Here is a tiny trained network, its code and every weight. The questions are about switching its units off for an input and a class, where a switched-off unit gives its printed mean instead of its output.

import numpy as np


def w(rows, s, z=0):
    codes = np.array(rows[::2]) - 128.0
    scale = np.full(codes.shape[1], s)
    scale[-1] = z or s
    return codes * scale


def f(y):
    return np.maximum(y, 0)


def log_softmax(a):
    a = a - a.max(-1, keepdims=True)
    return a - np.log(np.exp(a).sum(-1, keepdims=True))


def net(x, mask):
    res = np.array(x, float).reshape(1, 7) / 4 @ E
    y = f(res @ A[0][:, :-1].T + A[0][:, -1])
    res = res + np.where(mask, y, B[0][:, -1]) @ B[0][:, :-1]
    return log_softmax(res[-1] @ U[:, :-1].T + U[:, -1])


A, B = {}, {}
E = w([
[148,188,155,224,155,93,76,160,64],'x0',
[178,57,45,118,175,125,152,86,183],'x1',
[186,210,159,209,186,72,158,223,231],'x2',
[147,127,143,143,93,115,168,212,145],'x3',
[78,192,108,203,89,143,96,139,155],'x4',
[89,143,152,125,89,182,91,231,59],'x5',
[23,93,255,187,114,150,91,168,73],'x6',
],0.0078)
A[0] = w([
[53,105,70,37,41,167,146,174,196,124],'n0',
[166,132,134,110,89,117,160,143,112,48],'n1',
[105,90,94,127,154,136,122,101,159,110],'n2',
[185,101,180,59,155,114,156,151,121,102],'n3',
[181,126,59,111,73,109,154,136,107,130],'n4',
[73,137,187,102,93,135,121,146,64,122],'n5',
[181,232,130,55,125,117,132,111,101,78],'n6',
[123,124,138,122,134,142,117,147,101,3],'n7',
[178,92,172,74,135,117,160,159,142,44],'n8',
[61,128,176,110,90,143,122,141,75,128],'n9',
[132,123,118,165,146,144,117,117,138,66],'n10',
[132,145,118,78,164,159,113,130,104,49],'n11',
[136,146,124,129,124,111,120,128,126,28],'n12',
[87,159,164,129,105,118,136,33,172,115],'n13',
[136,115,116,122,121,130,140,120,108,52],'n14',
[95,131,134,121,121,156,116,148,73,36],'n15',
[177,142,132,133,87,114,163,154,147,18],'n16',
[147,91,108,118,154,134,129,168,127,3],'n17',
[120,137,148,123,100,128,135,133,107,116],'n18',
[124,119,122,116,122,110,124,129,116,44],'n19',
[144,170,102,118,137,123,117,120,108,76],'n20',
[132,79,113,157,138,122,134,68,116,144],'n21',
[114,108,133,169,116,120,145,134,158,85],'n22',
[85,113,148,161,110,128,123,151,107,93],'n23',
[117,121,179,149,96,108,153,72,154,60],'n24',
[109,167,167,172,118,128,133,161,188,91],'n25',
[122,81,106,98,160,129,124,4,133,72],'n26',
[109,101,136,122,105,131,129,123,107,32],'n27',
],0.019,0.0045)
B[0] = w([
[115,118,204,13,133,168,119,22,111,220],'n0',
[144,131,93,81,137,85,141,122,131,144],'n1',
[135,121,73,76,143,147,124,154,109,178],'n2',
[92,132,196,43,97,109,132,120,134,180],'n3',
[124,124,49,88,115,137,121,120,122,195],'n4',
[121,128,57,168,45,91,117,107,110,231],'n5',
[169,121,35,87,229,183,125,155,144,175],'n6',
[115,125,119,149,126,99,123,80,140,147],'n7',
[115,129,181,55,150,84,112,128,121,168],'n8',
[134,147,62,162,40,76,138,108,110,228],'n9',
[136,125,100,70,103,132,127,185,130,141],'n10',
[131,149,160,134,131,153,132,146,162,154],'n11',
[137,110,125,154,140,138,177,99,130,133],'n12',
[101,109,208,64,106,123,124,109,108,177],'n13',
[135,155,153,149,114,150,127,113,148,145],'n14',
[118,119,175,148,40,154,135,110,104,183],'n15',
[138,124,48,133,132,94,121,155,130,157],'n16',
[109,124,154,83,120,121,138,98,131,145],'n17',
[109,106,90,134,130,93,102,123,116,159],'n18',
[93,99,137,151,143,144,84,112,142,133],'n19',
[139,122,132,127,144,214,123,148,132,151],'n20',
[129,137,106,75,100,141,118,123,130,188],'n21',
[153,164,144,149,190,107,137,146,108,150],'n22',
[149,138,82,152,92,114,136,145,156,182],'n23',
[120,142,192,94,128,113,123,112,139,154],'n24',
[132,115,140,176,167,108,138,238,146,197],'n25',
[144,136,6,71,112,146,124,82,116,248],'n26',
[140,130,121,172,130,118,148,132,120,159],'n27',
],0.022,0.019)
U = w([
[88,139,226,104,174,132,126,135,166,108],'0',
[147,158,90,163,162,123,129,200,177,163],'1',
[107,156,157,105,155,78,128,176,171,96],'2',
[114,144,99,75,115,136,103,92,129,209],'3',
[100,121,158,255,167,161,176,17,183,4],'4',
[95,158,109,185,66,95,108,128,127,72],'5',
],0.0077,0.004)

Each question gives the input, the list of numbers given to net, and the class t.
The units are the neurons (one row each of A and B). Each row of codes is followed by its name. A weight is (code - 128) times the scale printed after its matrix; where a second scale follows, it is the last column's (A, B and U).
mask holds one flag per neuron, in row order. A switched-off neuron (its flag False) gives its mean, the last column of its row in B, instead of its output. The means were averaged over made-up inputs and are rounded, as every weight is.
A unit's drop is (log p(t) with every unit on - log p(t) with that unit switched off) / (log p(t) with every unit on - log p(t) with every unit switched off).
The circuit of an input: a set's keep is (log p(t) with only the set's units on - log p(t) with every unit switched off) / (log p(t) with every unit on - log p(t) with every unit switched off). Starting from the 12 units with the biggest drops (on a tie, the unit counted first), units are removed one at a time, each time the one whose removal leaves the highest keep (on an exact tie, the one counted first), for as long as the keep stays at least 0.8.
circuit, biggest first: the units of the circuit, biggest drop first
top k neurons: the k neurons with the biggest drops, biggest first
drop when u is switched off: that unit's drop, to one decimal
input [-6,-6,6,-5,6,-5,5], class 2: top 3 neurons : [n0 n25 n13]
input [-6,-4,2,1,3,-3,2], class 0: top neuron : [n26]
input [-4,-2,3,4,6,5,-2], class 2: circuit, biggest first : [n25 n26]
input [8,0,4,0,-7,5,0], class 2: circuit, biggest first : [n26 n9 n0]
input [3,-5,1,4,-5,-6,2], class 2: top 2 neurons : [n0 n26]
input [-5,3,8,-7,8,-2,-6], class 1: circuit, biggest first : [n25 n0 n3]
input [1,2,7,5,-8,8,-6], class 2: top 2 neurons : [n26 n0]
input [0,4,8,-4,5,-4,8], class 1: top 4 neurons : [n0 n25 n3 n8]
input [3,-4,4,6,-6,5,-6], class 2: top 2 neurons : [n3 n26]
input [-1,-5,8,-6,5,-2,0], class 1: top 2 neurons : [n0 n25]
input [-1,0,8,8,-4,4,7], class 1: top 2 neurons : [n25 n0]
input [-1,3,5,0,1,-7,6], class 2: drop when n25 is switched off : 0.1
input [-8,-6,0,8,-3,-5,1], class 0: drop when n26 is switched off : 0.3
input [1,-6,6,-4,-1,-5,3], class 2: top 2 neurons : [n0 n25]
